[  0  -5   0 -12  -3  -9  -3  -6   2   5  -3 -19   1  -7  -3 -12   5   6
  14  11  -9  -2  -2  -1  11  -7  15] : <68>:<277>
[  0 -27 -15   0  -3  -4 -11 -14  -3   9  -6  -4   6   0  -1   1   8  -4
   8  18 -21   2  -2  11  -8 -26  15] : <68>:<272>
[  2  22  13 -12   6 -13   6   8   2 -13   3   2  -5 -18   2 -12  -4   1
   8 -10   7   0   3 -13   6  25  -1] : <68>:<277>
[  3  -8  -3  -2  -2 -21 -15  -6  -5  -7  -6 -12   4 -15  -1  -2   3  -3
  12   4  -7   4  -1   2   0  -4   4] : <68>:<272>
[  2   3   1   6  -1  25  -3   5   6   6   5  10   2  14   0  -6  -6  -1
  -5   9   0  -5  -4   4 -11 -25  -3] : <71>:<288>
[-11 -10  -7  -1  -1  24  -3  -3  -1  14   3   9   2   2  -2   3   1   5
   1  20  -9  -5  -4   7  -3 -26   8] : <72>:<285>
[  3 -12  -1  -3  -2  -9  -5  -3  -5  -2  -3  -9  -5   0  -1  -7   2   1
  11   8  -7  -2   1   1   1 -11  11] : <68>:<275>
[ -2  -7  -7   7  -3  22  -7   3  -1   9   8  20   2   8  -3   8  -1   5
  -7   4   0  -4  -2   6 -11 -10   2] : <71>:<288>
[  1 -16  -6  -5  -2 -15  -8 -12   0   0  -7   1   4 -21  -1   1   6  -6
   9   8 -15   5   2   5   0  -3   4] : <68>:<275>
[  3  -3  -9   8  -1  33  -6  -3   0  10   3  18   4  21  -3   2   1   3
  -4  17  -5  -4  -1  11 -12 -32   3] : <71>:<267>
[ -1   2 -10   4  -4  21  -5  -5  -3  15   6  18  -1  17  -1   0   2   1
   5  18  -9   1   2   5  -7 -23  16] : <72>:<279>
[  1  -2   0  -8  -1  -1  -4  -3   4   2  -3  -9  -1   2  -1 -10   5   3
  10  12  -4   0   1  -1   2 -15  12] : <68>:<277>
[ -6  -1   1  -1   1  13  -2  -2  -1   0   9  40  -1 -26  -1  11 -12   0
  -2   2  -6   4  -1   1  -2  19   0] : <72>:<287>
[ -4   2  -3  -1   0  13  -1   3   3   6   5  18  -4 -13   1  -2  -5   2
   5  18  -2  -3   0   4  -6  -5   8] : <72>:<287>
[  3   4  -2   7   1  21  -1  -4   2   4  -1  16  -3  26  -2  -2  -2  -1
  -6  -3  -1  -4   3  -2 -12 -22   2] : <71>:<267>
[  5  -2  -3  -3  -2 -13  -5  -7  -3  -7   4  -8   1 -11   5  -7   7  -3
   8   5  -5   2  -3   0  -1 -12   6] : <68>:<272>
[  3 -16 -10   8   0  29  -2  -3  -2  14   0   6   3  26  -4   5   2   0
  -6  17  -5  -2  -1   9 -10 -37   5] : <71>:<267>
[ -3  -9  -4   0  -1  12  -5  -3   0   2   6  35   0 -18   0  10   3   0
   4  12  -7   4   2   7   2   9   9] : <72>:<287>
[ -4  29   9  -5   1  18   7  13  -1  -2  11  20  -3 -27   1  -6  -7   1
   3  -2   7  -2  -4  -5   6  18  -8] : <72>:<285>
[  0  -5  -9   5  -1  27  -3  -1   1  12   3   9   2  26  -1  -3   3   7
  -2  13  -2  -6  -4   6  -8 -33   9] : <71>:<288>
[ -3 -11  -7  -4  -2  12  -5   1   1   6   3  27   4 -21  -1   6   2  -3
   4  14 -13   3  -1   5   1   3  11] : <72>:<285>
[  0 -16 -13  -6  -2 -10  -8 -12  -3   3  -8  -5   2 -15  -1  -3   6   0
  17  15 -17   2   1   2   5  -7  13] : <68>:<277>
[ -1   5   0  -8  -3  20  -2  -4  -3  12   9  11  -5  12   2  -7   1   7
   7  17  -1  -4   3  -7   1 -19  17] : <72>:<279>
[ -5  -9  -4   6  -2  32  -5  -1  -1  12   3   4   2  23   0  -2  -2   0
   0  20  -2  -5  -5  13 -10 -37   4] : <71>:<288>
[ -3   7  -1  -1  -3   7  -6   2  -3  -6  13  49  -2 -26  27   7  -6  -1
   1   0  -2   3   5   0  -2  14   4] : <72>:<279>
[ -3 -11  -9   1   3 -44  -2  -2  -4 -36   5  49  11 -49  -2  33  -4 -17
  -6 -29 -15  20  11   0   1  49  -9] : <68>:<277>
[  5  -7  -3  -1 -11   3  -9  -5  -2   4  -2 -13   1   7  -1  -9   0   2
   8  14 -10   0   0   4  -3 -22  10] : <68>:<272>
[ -3  -3  -4  -1  -2  19  -3  -1   2   2   6  28   6 -22  -2   2  -4   2
   4   9  -3  -2   0   4   0   6  -2] : <72>:<285>
[  3  -1   0  -1   0 -18  -4  -7  -3 -10  -2   2   1 -15   4  -7   1  -4
   7   0  -7   2  -2  -5   1   2   6] : <68>:<272>
[ -8  -4  -3  -3   0  10  -1   1   1  -2  11  38   1 -38  -1   9   3   0
   8   9  -6   4   1   0   3  23   3] : <72>:<287>
[ -3 -29 -19   3  -3  16 -10 -12  -5  13   0  20  11 -12  -3  12   5  -5
   2  10 -16   2  -5  15   0 -15  11] : <72>:<285>
[  0  -3  -6   3   1  22  -5  -1   1   5   7  35   1  13  -2   6  -1  -4
  -7   5   0  -2   4   3 -11 -16  10] : <71>:<267>
[  2   7   5 -16   1 -15  -4  -2  -1  -9   0   6  -2 -26  -1  -7   1  -6
   9   3  -2  -2  -1  -4   2  10   6] : <68>:<275>
[  0  19  12 -18  -1  -5  -4  -8   5  -4   8  -6  -6 -18   5 -19   0   9
  17   8   1  -4  -2  -9  15   3  10] : <68>:<275>
